Here is a tiny trained network, its code and every weight. The questions are about switching its units off for an input and a class, where a switched-off unit gives its printed mean instead of its output.

import numpy as np


def w(rows, s, z=0):
    codes = np.array(rows[::2]) - 128.0
    scale = np.full(codes.shape[1], s)
    scale[-1] = z or s
    return codes * scale


def f(y):
    return np.maximum(y, 0)


def log_softmax(a):
    a = a - a.max(-1, keepdims=True)
    return a - np.log(np.exp(a).sum(-1, keepdims=True))


def net(x, mask):
    res = np.array(x, float).reshape(1, 4) / 4 @ E
    y = f(res @ A[0][:, :-1].T + A[0][:, -1])
    res = res + np.where(mask, y, B[0][:, -1]) @ B[0][:, :-1]
    return log_softmax(res[-1] @ U[:, :-1].T + U[:, -1])


A, B = {}, {}
E = w([
[165,96,156,207,181,123,150,213],'x0',
[25,188,160,156,118,101,109,133],'x1',
[105,155,5,132,107,117,138,120],'x2',
[91,104,155,147,69,145,210,71],'x3',
],0.011)
A[0] = w([
[96,134,164,144,154,115,109,146,120],'n1',
[87,143,178,131,128,131,97,126,158],'n2',
[100,98,123,157,103,129,171,154,227],'n3',
[189,130,187,164,160,130,92,214,211],'n4',
[101,165,101,123,132,117,61,129,104],'n5',
[115,123,115,200,147,131,187,213,132],'n6',
[156,118,99,119,120,115,166,109,32],'n7',
[124,100,92,155,119,128,145,140,81],'n8',
[88,173,2,107,127,125,65,124,210],'n9',
[120,95,110,145,161,104,119,82,3],'n10',
[119,157,154,138,146,109,109,179,189],'n11',
[122,115,73,139,107,126,221,99,227],'n12',
[54,153,183,117,107,127,122,100,191],'n13',
[162,117,141,161,125,116,148,132,184],'n14',
[133,136,122,154,148,107,156,139,135],'n15',
[141,109,120,109,102,133,139,66,135],'n16',
[142,123,154,112,123,129,145,147,97],'n17',
[171,94,171,149,140,136,150,144,129],'n18',
[76,143,178,117,109,120,122,92,113],'n19',
[148,108,121,136,141,133,173,138,233],'n20',
[159,92,100,131,141,125,114,130,193],'n21',
[164,125,125,126,160,117,102,172,83],'n22',
[113,145,91,120,93,130,184,103,79],'n23',
[57,157,43,139,119,124,141,130,81],'n24',
[141,129,160,118,171,120,120,161,189],'n25',
],0.015,0.003)
B[0] = w([
[112,136,141,113,122,141,175,129,163],'n1',
[104,127,183,149,127,134,154,138,172],'n2',
[97,160,131,142,139,150,121,101,179],'n3',
[165,33,80,115,126,116,92,92,234],'n4',
[106,120,137,147,139,94,164,206,178],'n5',
[63,124,166,5,101,106,71,141,214],'n6',
[123,157,158,92,136,115,161,106,160],'n7',
[104,139,118,99,142,147,133,120,156],'n8',
[182,200,52,169,113,121,53,229,252],'n9',
[128,140,128,129,138,113,130,122,131],'n10',
[107,125,153,109,129,154,122,109,175],'n11',
[100,100,164,145,133,141,102,52,218],'n12',
[89,126,193,158,130,158,163,116,203],'n13',
[153,133,127,114,142,148,150,156,170],'n14',
[118,134,138,82,120,141,96,134,156],'n15',
[130,123,154,90,122,181,98,108,187],'n16',
[119,118,114,143,126,110,130,142,148],'n17',
[155,73,100,159,142,101,141,168,193],'n18',
[137,125,166,131,150,167,177,101,185],'n19',
[163,131,156,132,104,143,126,142,177],'n20',
[165,130,132,134,106,151,124,132,174],'n21',
[137,72,124,177,142,108,139,110,178],'n22',
[118,113,111,141,134,123,111,53,188],'n23',
[66,143,91,183,149,84,93,123,208],'n24',
[132,86,90,152,111,134,113,111,176],'n25',
],0.022,0.016)
U = w([
[231,134,91,171,118,107,140,204,131],'0',
[134,208,133,73,92,147,97,105,62],'1',
[127,204,120,141,122,22,167,131,4],'2',
[109,92,62,143,127,54,8,115,201],'3',
[55,164,195,170,152,164,118,73,57],'4',
[101,93,254,65,122,208,169,81,208],'5',
[56,231,185,127,142,86,132,242,158],'6',
[90,174,84,94,148,71,171,80,22],'7',
],0.0091,0.0033)

Each question gives the input, the list of numbers given to net, and the class t.
The units are the neurons (one row each of A and B). Each row of codes is followed by its name. A weight is (code - 128) times the scale printed after its matrix; where a second scale follows, it is the last column's (A, B and U).
mask holds one flag per neuron, in row order. A switched-off neuron (its flag False) gives its mean, the last column of its row in B, instead of its output. The means were averaged over made-up inputs and are rounded, as every weight is.
A unit's drop is (log p(t) with every unit on - log p(t) with that unit switched off) / (log p(t) with every unit on - log p(t) with every unit switched off).
The circuit of an input: a set's keep is (log p(t) with only the set's units on - log p(t) with every unit switched off) / (log p(t) with every unit on - log p(t) with every unit switched off). Starting from the 12 units with the biggest drops (on a tie, the unit counted first), units are removed one at a time, each time the one whose removal leaves the highest keep (on an exact tie, the one counted first), for as long as the keep stays at least 0.8.
circuit, biggest first: the units of the circuit, biggest drop first
most important unit: the unit with the biggest drop
top k neurons: the k neurons with the biggest drops, biggest first
drop of u: that unit's drop, to one decimal
input [-5,5,7,-8], class 6: most important unit : n5
input [-8,4,3,3], class 4: top 2 neurons : (n13, n23)
input [-8,-2,-1,0], class 1: circuit, biggest first : (n4, n9, n16)
input [4,4,8,-4], class 6: circuit, biggest first : (n4, n5)
input [-3,-7,4,4], class 4: top 3 neurons : (n12, n4, n6)
input [-7,5,-1,7], class 5: top 2 neurons : (n19, n9)
input [0,-8,-7,5], class 0: top 3 neurons : (n18, n6, n13)
input [-7,5,8,-6], class 6: top 3 neurons : (n5, n4, n24)
input [3,1,5,5], class 4: top 3 neurons : (n4, n9, n12)
input [2,5,1,7], class 4: top 4 neurons : (n3, n4, n24, n16)
input [7,4,4,7], class 4: top 2 neurons : (n3, n24)
input [-3,4,6,5], class 4: top 4 neurons : (n13, n4, n19, n12)
input [-1,-8,3,0], class 1: top 2 neurons : (n4, n13)
input [6,0,3,1], class 5: top 2 neurons : (n9, n24)
input [-7,-7,7,-7], class 0: circuit, biggest first : (n9)
input [5,2,2,1], class 5: drop of n9 : 1.6
input [-7,-1,-2,-3], class 6: drop of n4 : 0.4
input [5,7,8,-2], class 6: drop of n4 : 0.4
